Here is a tiny trained network, its code and every weight. The questions are about switching its units off for an input and a class, where a switched-off unit gives its printed mean instead of its output.

import numpy as np


def w(rows, s, z=0):
    codes = np.array(rows[::2]) - 128.0
    scale = np.full(codes.shape[1], s)
    scale[-1] = z or s
    return codes * scale


def f(y):
    return y / 2 * (1 + np.tanh(0.7978845608 * (y + 0.044715 * y**3)))


def log_softmax(a):
    a = a - a.max(-1, keepdims=True)
    return a - np.log(np.exp(a).sum(-1, keepdims=True))


def net(x, mask):
    res = np.array(x, float).reshape(1, 7) / 4 @ E
    y = f(res @ A[0][:, :-1].T + A[0][:, -1])
    res = res + np.where(mask, y, B[0][:, -1]) @ B[0][:, :-1]
    return log_softmax(res[-1] @ U[:, :-1].T + U[:, -1])


A, B = {}, {}
E = w([
[130,128,115,101,114,113,138,147,117,143,119,119],'x0',
[249,59,205,218,156,93,137,213,114,106,69,69],'x1',
[116,127,152,134,138,122,148,130,144,107,135,131],'x2',
[154,27,130,6,153,226,99,116,151,106,139,150],'x3',
[145,143,147,139,125,141,109,112,130,105,139,144],'x4',
[130,123,118,106,118,114,137,142,124,137,125,124],'x5',
[104,127,199,93,66,126,57,155,239,223,70,197],'x6',
],0.015)
A[0] = w([
[234,64,214,161,97,90,84,189,203,168,22,153,67],'N1',
[226,84,123,168,177,134,196,172,10,48,168,104,210],'N2',
[49,173,32,92,123,176,165,76,66,65,232,123,234],'N3',
[93,140,64,118,161,127,158,76,22,50,185,122,220],'N4',
[187,20,123,4,189,184,105,85,156,76,119,150,156],'N5',
[188,167,113,217,122,55,147,190,92,133,180,102,166],'N6',
[163,72,120,51,198,209,119,110,158,125,117,122,137],'N7',
[106,196,140,221,78,45,130,141,116,180,184,114,254],'N8',
[98,72,103,43,108,199,116,59,169,172,143,178,88],'N9',
[65,146,90,175,12,88,112,112,121,136,231,134,229],'N10',
[19,193,115,104,61,65,77,105,222,164,157,208,187],'N11',
[139,98,55,87,151,135,171,88,58,35,171,129,153],'N12',
[175,79,108,137,212,173,180,151,31,44,53,63,107],'N13',
],0.011,0.0082)
B[0] = w([
[111,114,188,64,221,235,228,147,32,152,65,81,243],'N1',
[194,84,47,137,118,45,105,66,87,51,149,80,252],'N2',
[107,118,202,18,227,212,197,118,86,186,52,111,241],'N3',
[164,166,207,69,228,135,236,99,86,145,67,72,223],'N4',
[152,9,163,135,100,172,105,175,184,157,226,75,241],'N5',
[126,110,93,167,185,75,131,103,91,51,83,120,207],'N6',
[102,72,148,124,109,195,128,146,165,155,197,110,206],'N7',
[121,240,141,108,114,31,183,102,18,82,54,131,224],'N8',
[68,116,126,122,112,193,116,91,229,172,218,173,215],'N9',
[118,155,147,114,81,108,169,189,76,125,50,164,195],'N10',
[61,195,104,100,58,108,94,168,156,184,62,193,249],'N11',
[188,82,153,135,136,185,145,156,114,60,178,79,213],'N12',
[225,51,130,148,91,88,76,127,141,71,208,63,227],'N13',
],0.012,0.032)
U = w([
[144,196,185,92,182,125,198,152,49,121,42,96,254],'0',
[155,73,188,71,197,191,185,144,109,176,138,118,199],'1',
[196,158,59,191,110,10,119,116,54,70,137,106,107],'2',
[206,60,97,165,73,101,79,137,128,70,198,76,24],'3',
[81,213,114,103,25,50,84,178,106,192,55,207,148],'4',
[65,113,94,68,62,151,69,84,201,204,159,190,29],'5',
],0.013,0.008)

Each question gives the input, the list of numbers given to net, and the class t.
The units are the neurons (one row each of A and B). Each row of codes is followed by its name. A weight is (code - 128) times the scale printed after its matrix; where a second scale follows, it is the last column's (A, B and U).
mask holds one flag per neuron, in row order. A switched-off neuron (its flag False) gives its mean, the last column of its row in B, instead of its output. The means were averaged over made-up inputs and are rounded, as every weight is.
A unit's drop is (log p(t) with every unit on - log p(t) with that unit switched off) / (log p(t) with every unit on - log p(t) with every unit switched off).
The circuit of an input: a set's keep is (log p(t) with only the set's units on - log p(t) with every unit switched off) / (log p(t) with every unit on - log p(t) with every unit switched off). Starting from the 12 units with the biggest drops (on a tie, the unit counted first), units are removed one at a time, each time the one whose removal leaves the highest keep (on an exact tie, the one counted first), for as long as the keep stays at least 0.8.
units of the circuit, in order: the units of the circuit, biggest drop first
k most important neurons: the k neurons with the biggest drops, biggest first
drop of u: that unit's drop, to one decimal
input [6,1,-5,-7,6,-5,0], class 2: units of the circuit, in order -> (N3)
input [-8,0,2,-2,-3,-5,0], class 0: 3 most important neurons -> (N2 N11 N13)
input [6,-6,2,1,8,3,1], class 5: units of the circuit, in order -> (N1 N11)
input [-1,-8,-8,1,-3,2,2], class 5: units of the circuit, in order -> (N9 N11)
input [4,2,1,1,6,-5,-7], class 3: 3 most important neurons -> (N2 N13 N8)
input [-2,-8,-1,0,-8,-3,-4], class 0: 2 most important neurons -> (N5 N4)
input [3,6,-4,5,1,-1,0], class 3: 4 most important neurons -> (N3 N13 N4 N2)
input [8,5,-4,-7,2,-8,0], class 2: 3 most important neurons -> (N3 N4 N6)
input [-3,1,4,1,-4,0,-2], class 3: 2 most important neurons -> (N1 N8)
input [7,0,-3,2,1,1,6], class 5: drop of N11 -> 0.2
input [-2,-4,3,-2,1,0,5], class 4: drop of N9 -> 0.0
input [-3,5,3,0,-4,-4,5], class 0: drop of N5 -> 1.2
input [-3,4,3,-4,0,-4,8], class 0: drop of N1 -> 2.6
input [4,-7,-2,6,5,0,2], class 5: units of the circuit, in order -> (N9)
